In the rows, zero is written as 128.
[129 132 124 136 123 136 135 105 128 137 130 131 139 120 128 137 126 137
 125 131 119 124 141 131 128 119 131 149 129 138 117 138 123 128 125 130
 141 115 116 108 137 146 132 129 117 119 124 134 128 126 131 140 128 110]  2
[129 133 141 131 126 126 137 105 126 138 136 127 138 117 131 139 126 141
 133 123 110 127 144 130 128 121 130 146 126 138 119 137 121 130 127 113
 137 117 116 107 143 142 131 129 122 111 126 130 153 130 129 141 133 114]  2
[130 133 159 130 146 134 125 115 114 116 137 122 133 123 120 152 138 138
 148 120 115 127 140 120 128 124 131 144 124 129 130 140 119 131 130  77
 127 109 147 122 159 137 135 123 175  99 121 142 179 137 131 126 147 136]  0
[131 130 104 133 131 133 148 112 128 149 119 137 136 128 128 126 118 135
 112 136 122 124 136 129 128 122 130 149 127 140 131 138 130 126 132 141
 144  98 112 108 123 133 131 133  92 130 131 120 107 120 126 133 124 112]  1
[127 126 115 142 118 138 119 108 134 128 135 131 141 124 137 131 129 114
 121 125 134 126 133 132 122 120 130 145 133 142 105 137 119 125 119 160
 140 131 123 113 132 142 123 129 130 132 118 147 103 123 132 136 122 111]  3
[128 132 141 137 145 139 122 120 117 113 129 122 132 129 123 144 133 130
 141 124 135 127 130 120 129 126 136 145 127 129 129 137 125 126 133 108
 130 105 147 121 153 132 131 127 170 110 119 146 145 132 131 120 138 131]  0
[127 126 109 140 128 134 124 107 127 135 136 130 138 122 133 130 128 120
 118 127 127 128 134 132 126 124 135 138 133 139 110 135 124 125 122 153
 137 122 116 108 132 139 126 131 122 124 125 138 110 124 133 137 121 111]  2
[132 144 110 131 133 130 154 111 122 150 121 142 137 125 124 136 117 153
 116 136 114 125 145 131 129 120 125 148 123 139 138 140 129 132 133 125
 143  89 112 105 130 136 131 129  81 120 131 119 125 119 123 143 127 108]  1
[128 134 128 141 161 139 119 120 114 120 134 119 131 128 121 140 141 121
 140 124 130 129 131 118 128 132 143 143 126 137 129 143 125 116 134 110
 126 103 150 117 156 126 135 132 183 104 121 146 161 132 131 115 133 137]  0
[127 142 104 145 140 127 138 106 130 155 121 114 139 126 136 107 125 139
 119 137 128 118 125 114 135 136 156 162 123 141 118 144 128 115 142 141
 142 107 110  88 137 119 145 139 133 122 126 119 118 127 128 111 118 119]  1
[130 131 115 130 131 129 148 116 123 145 122 134 133 125 127 131 119 145
 120 133 121 125 137 128 129 124 130 141 125 137 131 137 129 127 133 127
 138 100 114 110 131 131 134 133  97 127 133 121 127 121 127 133 124 113]  1
[129 134 136 133 116 127 132 103 129 133 136 126 139 118 132 133 125 133
 131 128 115 123 140 132 127 123 131 148 129 133 114 134 121 134 125 120
 137 129 113 111 140 142 131 128 128 117 123 133 139 131 135 137 133 119]  3
[129 134 106 133 137 126 148 110 123 155 125 129 137 125 125 123 121 149
 117 137 117 126 138 127 132 126 133 146 123 139 130 139 131 123 134 134
 142 100 109  99 130 131 136 135  95 121 131 118 130 122 126 133 121 110]  1
[133 133 126 137 130 134 152 101 121 144 113 130 137 124 129 138 110 149
 130 132 122 123 140 127 131 122 134 154 125 141 121 143 127 127 136 133
 142  83 105  93 135 133 132 137  93 118 132 119 121 121 126 129 115  95]  1
[131 133 164 128 140 134 128 119 115 114 130 124 130 122 122 151 133 139
 148 122 118 125 141 123 129 123 130 140 125 127 131 134 124 134 131  76
 128 108 147 125 153 137 136 123 167 104 121 138 184 137 131 125 144 137]  0
[130 133 155 131 108 129 136 102 131 132 134 131 139 115 130 145 125 145
 135 128 110 122 145 130 123 113 128 152 130 133 114 134 117 140 123 106
 142 124 118 115 139 151 131 124 124 112 120 136 139 130 136 144 140 112]  3
[128 131 149 130 142 137 126 122 114 113 127 128 128 127 121 151 133 129
 142 121 126 130 135 125 126 125 126 130 125 130 132 134 128 129 131 101
 124 106 147 127 147 134 127 126 153 110 125 140 156 133 129 127 139 130]  0
[127 137 153 134 112 124 131 102 134 136 141 119 141 112 134 133 131 139
 137 126 110 120 142 124 127 120 137 154 128 130 109 134 116 134 121 102
 139 137 117 108 147 146 135 127 140 108 119 134 153 136 135 139 133 118]  3
[129 128 144 132 135 142 120 118 117 108 133 133 129 125 122 154 134 130
 136 120 124 130 137 130 121 115 121 144 131 134 128 136 122 134 124 110
 133 113 147 132 145 145 125 121 154 113 120 153 138 130 133 138 142 129]  0
[130 126 138 136 129 148 123 119 122 101 121 138 130 134 126 147 129 125
 130 125 142 128 130 124 118 118 124 146 135 140 124 137 121 131 127 134
 137  99 149 131 138 142 121 125 150 127 117 159  97 129 128 126 136 125]  0
[118 134 147 137 121 130 127  99 127 134 141 122 142 112 131 140 132 131
 135 125 117 122 143 127 126 120 134 155 127 135 106 138 118 130 126 112
 137 129 121 107 151 148 131 128 147 108 118 142 148 134 137 137 136 116]  3
[129 132 135 134 118 130 134 106 130 140 129 128 139 121 133 134 125 137
 128 130 119 123 139 130 126 116 128 147 131 136 117 136 122 131 126 125
 138 121 116 112 138 143 128 125 123 118 122 132 131 129 132 139 130 112]  2
[129 136 127 132 128 125 133 109 132 152 139 123 139 119 130 128 133 138
 129 131 108 123 141 126 130 125 137 146 126 136 122 135 123 126 130 111
 140 127 113 110 143 138 136 127 135 110 124 126 154 130 132 137 133 121]  2
[131 128 116 130 133 133 147 109 121 143 124 138 136 123 126 141 120 144
 120 132 117 128 142 132 129 119 125 140 127 138 131 138 129 127 128 130
 140  95 112 107 132 138 130 130  89 120 134 118 129 121 127 139 120 105]  1
---
[125 113 110 135 115 130 132 129 137 128 140 112 141 118 129 176 142 133
 150 110 121 149 111 132 112 121 138 137 126 102 129 129  95 145 118 140
 135 126 165 134 134 118 127 130 125 130 150 134 106 130 184 136 113 130]  6
[131 133 134 118 122 146 145 117 117 122 144 126 138 131 140 106 132 136
 143 128 130 159 106 134 127 139 129 114 126 125 138 125 111 134 133 124
 117 130 140 120 118 116 128 134 118 133 132 140 129 144  98 116 100 130]  5
[128 141 127 149 130 114 137 122 127 131 130 118 131 118 134 103 129 123
 126 115 123 148 108 135 112 124 108 133 124  94 144 120 125 143 125 121
 108 134 131 130 125 127 127 127 124 117 128 137 118 138 108 125 158 137]  6
[137 126 129 129 124 139 133 116 130 132 129 127 139 118 126 118 131 132
 147 127 129 132 133 124 122 127 143 124 120 131 131 132 122 134 123 136
 129 129 130 137 131 115 125 125 127 136 140 136 126 141 121 115 120 135]  5
[130 140 127 135 135 121 136 125 123 129 121 117 138 108 134 110 132 134
 118 112 130 153  98 137 123 135 115 141 126  99 158 125 134 152 122 116
 130 136 138 131 121 109 129 138 110 130 146 140 131 135  89 131 151 137]  6
[135 107 131 119 118 125 123 124 133 147 160 126 155 136 135 179 143 127
 144 114 113 179  98 139 110 106 123 113 119  88 155 113 103 153 129 121
 119 119 143 123 125 124 115 134 138 144 144 132 102 132 151 124 107 112]  6
[129 121 135 113 135 138 123 125 118 147 153 134 145 138 131 184 134 124
 124 120 127 183 114 138 124 113 120 126 123  96 150 110 111 157 141 123
 124 124 143 132 126 137 123 132 126 139 139 117 120 132 161 127  93 120]  6
[125 141 130 130 126 115 125 122 115 134 149 122 138 129 136 131 134 126
 130 119 121 168 102 140 123 115 105 118 124  86 153 108 115 154 129 113
 117 127 132 124 123 135 121 134 134 136 134 129 123 131 121 130 130 126]  6
[132 123 142 109 133 153 118 127 110 146 142 139 147 130 117 150 133 125
 133 135 130 167 142 126 136 118 139 118 116 129 142 124 120 144 140 133
 126 122 139 138 132 141 114 127 123 146 147 125 133 146 134 117  91 123]  5
[121 130 120 123 114 110 119 136 120 124 122 125 134 115 123 149 138 136
 114 115 130 139 106 131 121 131 115 146 135 114 138 130 140 142 116 132
 135 131 148 132 130 125 132 128 123 126 152 123 130 126 151 154 137 123]  6
[135 123 134 102 130 145 127 125 110 146 138 136 155 121 116 164 135 120
 126 127 131 169 138 126 127 117 138 132 114 121 146 126 126 156 130 136
 132 120 147 147 139 127 119 130 123 142 164 125 126 143 143 125  93 125]  5
[138 124 137 118 142 146 141 126 136 137 131 133 142 128 125 141 134 135
 131 126 130 143 125 125 125 132 144 126 126 134 136 134 130 135 127 129
 130 128 132 133 132 116 125 129 121 135 131 133 124 130 118 115 116 128]  5
[120 127 117 131 116 105 124 133 124 126 126 119 129 121 131 134 134 135
 125 116 128 138 103 136 120 124 113 138 135 110 139 124 127 137 116 124
 127 126 138 125 125 128 126 129 130 123 138 127 121 120 136 143 139 125]  6
[125 132 130 122 125 152 133 120 119 127 140 118 125 128 129 113 126 130
 169 131 135 152 122 135 124 134 141 124 121 132 126 130 108 131 128 134
 134 128 147 129 126 116 121 130 120 130 142 142 130 143 129 113  99 136]  5
[134 114 129 128 134 117 127 128 137 136 137 135 143 134 132 174 141 129
 124 112 114 153 103 138 116 114 114 125 124 102 156 114 128 148 134 118
 122 126 119 121 127 126 124 132 127 137 135 121 116 120 136 130 126 119]  6
[128 126 125 128 117 118 126 123 114 134 143 121 144 122 131 138 137 126
 127 116 136 167 106 137 116 110 113 124 120  90 147 114 117 157 122 126
 122 126 142 129 126 108 119 132 133 136 148 135 111 137 137 135 132 127]  6
[131 126 142 108 122 154 128 113 104 131 157 127 146 138 133 137 131 129
 156 131 131 173 132 132 125 124 143 103 117 122 125 119  97 139 138 127
 117 121 148 122 128 126 125 134 133 145 138 136 125 150 139 114  77 126]  5
[136 127 127 126 138 126 137 122 142 138 123 129 133 118 126 124 133 133
 119 119 127 135 114 126 120 129 129 143 127 127 145 130 143 135 125 129
 131 138 123 135 123 113 124 129 113 131 139 133 129 131 103 123 147 127]  5
